Here is a tiny trained network, its code and every weight. The questions are about switching its units off for an input and a target symbol, where a switched-off unit gives its printed mean instead of its output.

import numpy as np


def w(rows, s, z=0):
    codes = np.array(rows[::2]) - 128.0
    scale = np.full(codes.shape[1], s)
    scale[-1] = z or s
    return codes * scale


def softmax(a):
    e = np.exp(a - a.max(-1, keepdims=True))
    return e / e.sum(-1, keepdims=True)


def log_softmax(a):
    a = a - a.max(-1, keepdims=True)
    return a - np.log(np.exp(a).sum(-1, keepdims=True))


def net(x, mask):
    ids = ['ΓΔΛΠΦαβεζηξστψ'.index(c) for c in x.split()]
    T = len(ids)
    res = E[ids] + P[:T]
    u = 0
    for l in range(2):
        r = res
        for j in range(3):
            rows = slice(2 * j, 2 * j + 2)
            q, k, v = (r @ M[l][rows].T for M in (Q, K, V))
            z = softmax(np.where(np.tri(T) > 0, q @ k.T / 2**0.5, -1e9)) @ v
            o = O[l][rows]
            res = res + np.where(mask[u + j], z, o[:, -1]) @ o[:, :-1]
        u += 3
    return log_softmax(res[-1] @ U[:, :-1].T + U[:, -1])


Q, K, V, O = {}, {}, {}, {}
E = w([
[152,173,129,159,132,101,237,106,142,139,139],'Γ',
[184,145,155,102,75,181,205,116,229,147,129],'Δ',
[107,143,175,183,103,131,167,126,173,168,64],'Λ',
[104,100,133,65,198,174,170,201,161,41,82],'Π',
[239,76,150,163,131,128,95,154,112,136,65],'Φ',
[251,104,141,126,148,107,170,84,139,153,176],'α',
[127,80,131,138,151,75,108,55,135,77,230],'β',
[134,96,170,114,85,148,161,89,193,118,127],'ε',
[112,97,133,182,87,193,180,166,190,121,199],'ζ',
[207,139,124,106,138,54,134,74,115,82,45],'η',
[143,82,128,154,150,91,193,96,93,114,160],'ξ',
[60,105,134,155,109,96,102,83,168,73,131],'σ',
[93,112,125,218,175,28,120,90,75,110,136],'τ',
[147,139,129,159,134,94,141,96,167,124,153],'ψ',
],0.015)
P = w([
[133,86,116,168,164,61,113,112,177,167,126],'0',
[114,73,92,155,151,123,147,78,164,155,113],'1',
[132,90,156,150,143,54,127,160,159,116,139],'2',
[119,93,83,152,129,151,155,88,135,133,118],'3',
[129,106,154,140,122,51,116,166,136,122,145],'4',
[121,111,89,155,125,167,149,86,110,103,120],'5',
[127,135,151,144,92,78,106,169,110,110,158],'6',
[120,123,114,160,122,193,161,86,92,73,126],'7',
[131,121,189,124,96,31,116,188,106,122,162],'8',
[118,166,53,157,72,184,89,108,96,116,146],'9',
[123,131,171,174,137,214,179,88,68,8,132],'10',
[118,132,197,106,58,23,106,206,111,148,168],'11',
[154,120,73,148,102,218,70,83,87,118,199],'12',
],0.014)
Q[0] = w([
[159,129,127,153,122,121,120,135,125,120,115],'L0H0',
[128,102,99,78,144,142,113,183,118,92,109],'L0H0',
[134,127,122,137,105,107,144,94,176,109,150],'L0H1',
[139,142,139,72,130,136,106,126,113,111,117],'L0H1',
[101,185,42,104,117,151,60,125,118,250,147],'L0H2',
[150,92,2,177,89,205,126,45,119,106,101],'L0H2',
],0.026)
K[0] = w([
[149,105,111,127,135,115,129,148,130,121,93],'L0H0',
[95,136,135,78,155,177,109,133,70,163,123],'L0H0',
[139,111,159,145,108,150,110,126,112,137,129],'L0H1',
[129,111,121,129,163,138,120,157,131,138,135],'L0H1',
[96,17,153,134,229,53,173,141,236,192,74],'L0H2',
[86,143,140,35,73,12,92,255,110,211,172],'L0H2',
],0.026)
V[0] = w([
[142,71,123,174,6,103,166,62,109,137,121],'L0H0',
[165,174,130,187,100,156,101,98,120,83,143],'L0H0',
[127,140,130,119,176,152,132,146,76,99,159],'L0H1',
[72,136,123,41,220,160,124,180,107,164,127],'L0H1',
[107,71,125,131,83,120,171,127,78,130,97],'L0H2',
[153,198,92,132,152,128,76,142,174,113,162],'L0H2',
],0.016)
O[0] = w([
[170,172,56,123,202,151,118,253,95,35,111,44],'L0H0',
[127,186,154,105,238,127,88,179,125,117,159,12],'L0H0',
[147,102,93,130,131,142,153,160,93,85,89,89],'L0H1',
[154,181,80,109,221,147,108,241,94,73,116,61],'L0H1',
[152,129,71,124,112,152,133,186,131,75,107,228],'L0H2',
[87,145,190,121,193,109,107,71,133,186,175,2],'L0H2',
],0.0062,0.0049)
Q[1] = w([
[118,154,169,73,101,62,107,201,115,169,148],'L1H0',
[110,130,12,106,142,162,89,115,129,216,108],'L1H0',
[146,100,122,187,159,191,163,78,128,79,105],'L1H1',
[119,134,12,127,164,182,70,68,142,198,105],'L1H1',
[98,148,2,112,155,172,71,110,163,221,123],'L1H2',
[137,99,84,165,156,207,168,36,129,80,93],'L1H2',
],0.037)
K[1] = w([
[152,94,127,204,193,192,156,51,167,80,103],'L1H0',
[135,55,134,118,145,12,156,195,225,149,117],'L1H0',
[110,174,125,60,49,96,97,179,64,166,161],'L1H1',
[125,79,139,107,123,2,148,214,202,152,132],'L1H1',
[135,73,137,125,146,12,151,200,218,151,133],'L1H2',
[102,160,136,45,48,57,90,207,82,172,174],'L1H2',
],0.037)
V[1] = w([
[51,146,129,208,171,91,247,182,85,169,63],'L1H0',
[123,2,102,84,156,109,79,125,46,91,169],'L1H0',
[185,104,183,67,132,159,112,149,137,172,55],'L1H1',
[44,181,135,151,108,93,32,114,141,100,16],'L1H1',
[76,54,149,221,122,195,53,205,154,169,140],'L1H2',
[65,105,139,39,129,161,144,120,183,95,121],'L1H2',
],0.019)
O[1] = w([
[192,209,149,116,142,150,177,88,125,82,247,163],'L1H0',
[91,38,173,108,155,100,15,131,212,87,125,225],'L1H0',
[106,145,245,205,87,128,150,236,129,153,63,173],'L1H1',
[158,203,76,118,140,2,180,163,226,85,120,3],'L1H1',
[90,185,170,3,25,93,80,101,130,73,99,157],'L1H2',
[109,227,94,170,135,153,70,79,182,92,38,212],'L1H2',
],0.0079,0.0055)
U = w([
[153,175,180,116,193,137,122,89,114,176,166,103],'Γ',
[112,186,126,140,127,135,116,118,103,214,96,72],'Δ',
[141,175,113,120,100,96,138,135,116,127,140,70],'Λ',
[155,162,195,167,166,149,99,74,176,87,101,119],'Π',
[130,109,171,104,100,72,121,151,127,127,123,88],'Φ',
[117,139,193,119,196,141,75,96,133,224,136,76],'α',
[117,131,124,86,186,110,43,106,176,215,129,85],'β',
[175,75,65,153,66,147,141,116,137,58,66,159],'ε',
[124,178,133,66,113,137,62,92,104,179,147,78],'ζ',
[145,111,109,153,172,89,144,132,180,171,115,84],'η',
[165,100,83,97,180,190,109,196,89,2,87,182],'ξ',
[125,145,39,95,101,77,92,131,184,171,111,67],'σ',
[162,144,152,78,174,89,99,112,165,152,176,88],'τ',
[143,108,154,188,55,66,125,11,174,182,151,247],'ψ',
],0.0053,0.011)

Each question gives the input, a string of symbols that net reads in full, and the target symbol t.
The units are the heads (2 rows each of Q, K, V and O). Each row of codes is followed by its name. A weight is (code - 128) times the scale printed after its matrix; where a second scale follows, it is the last column's (O and U).
mask holds one flag per head, layer by layer. A switched-off head (its flag False) gives its mean, the last column of its rows in O, instead of its output. The means were averaged over made-up inputs and are rounded, as every weight is.
A unit's drop is (log p(t) with every unit on - log p(t) with that unit switched off) / (log p(t) with every unit on - log p(t) with every unit switched off).
The circuit of an input: a set's keep is (log p(t) with only the set's units on - log p(t) with every unit switched off) / (log p(t) with every unit on - log p(t) with every unit switched off). Starting from all 6 units, units are removed one at a time, each time the one whose removal leaves the highest keep (on an exact tie, the one counted first), for as long as the keep stays at least 0.8.
units of the circuit, in order: the units of the circuit, biggest drop first
unit that matters most: the unit with the biggest drop
which heads matter: for each layer, one digit per head in row order, 1 if its drop is at least 0.15 and else 0, layers parted by /
input η Π ψ ζ η η Δ Φ Π τ σ η ζ, target η: units of the circuit, in order : [L1H2 L1H1]
input τ Π Π Γ Φ ξ η, target ξ: unit that matters most : L0H2
input η η Π Π Δ Π β, target Π: units of the circuit, in order : [L1H2 L0H0]
input Π Φ Π ζ Φ η Π ζ Π ξ α, target ξ: which heads matter : 101 / 010
input β Π ξ Φ Φ, target Φ: which heads matter : 000 / 011
input Π ξ η Π Φ α τ, target α: which heads matter : 100 / 011
input ζ σ Γ Π Π, target Π: which heads matter : 100 / 001
input α Π ξ Φ ε, target Φ: units of the circuit, in order : [L1H2 L1H1]
input ξ Π α Π, target α: units of the circuit, in order : [L1H1 L0H2]
input Δ σ Φ Φ τ ξ Δ σ Λ Π, target Λ: units of the circuit, in order : [L1H0 L1H1]
input Φ Π ε Φ Π η, target Π: units of the circuit, in order : [L1H2 L0H0 L1H0 L0H1]
input Φ Π ζ Π, target ζ: which heads matter : 100 / 011
input Λ ξ ε Π η σ η ε, target η: which heads matter : 100 / 011
input Π η Δ η Π β ε τ, target ε: units of the circuit, in order : [L0H0 L1H0 L0H1]
input Π σ η η ξ Π Π, target Π: which heads matter : 100 / 101
input β Π Π Φ ψ Π α ε η Π, target η: which heads matter : 100 / 011
input Π Φ Δ Π ζ Π η σ η η ξ Π ε, target Π: units of the circuit, in order : [L0H0 L1H2 L1H1]
input σ ε Π η Δ η τ Π, target τ: which heads matter : 100 / 111
input Φ ξ Φ, target ξ: units of the circuit, in order : [L0H0]
input Φ ξ Π Φ Π, target Φ: which heads matter : 110 / 011
input η σ Π Π ξ ζ η ξ Π Φ ξ Π, target ξ: which heads matter : 011 / 000
input η ζ Γ ξ σ Π, target σ: units of the circuit, in order : [L1H1]
input ε Φ Π Φ Δ Γ, target Δ: units of the circuit, in order : [L1H0 L1H1]
input ζ β η Π Π Γ Φ η Φ α Π, target α: which heads matter : 101 / 010
input Π ξ Π ζ Π Π τ β Π, target β: which heads matter : 100 / 110
input Π Γ Φ Γ, target Φ: which heads matter : 100 / 011
input Π τ Π Π Π ψ ε Π Π Π ζ η, target ζ: units of the circuit, in order : [L1H1 L1H2]
input ε Φ η Π, target η: which heads matter : 000 / 011
input Δ ε ζ Δ τ Π Π Π Π α, target Π: units of the circuit, in order : [L0H0 L1H2 L1H0 L0H1]
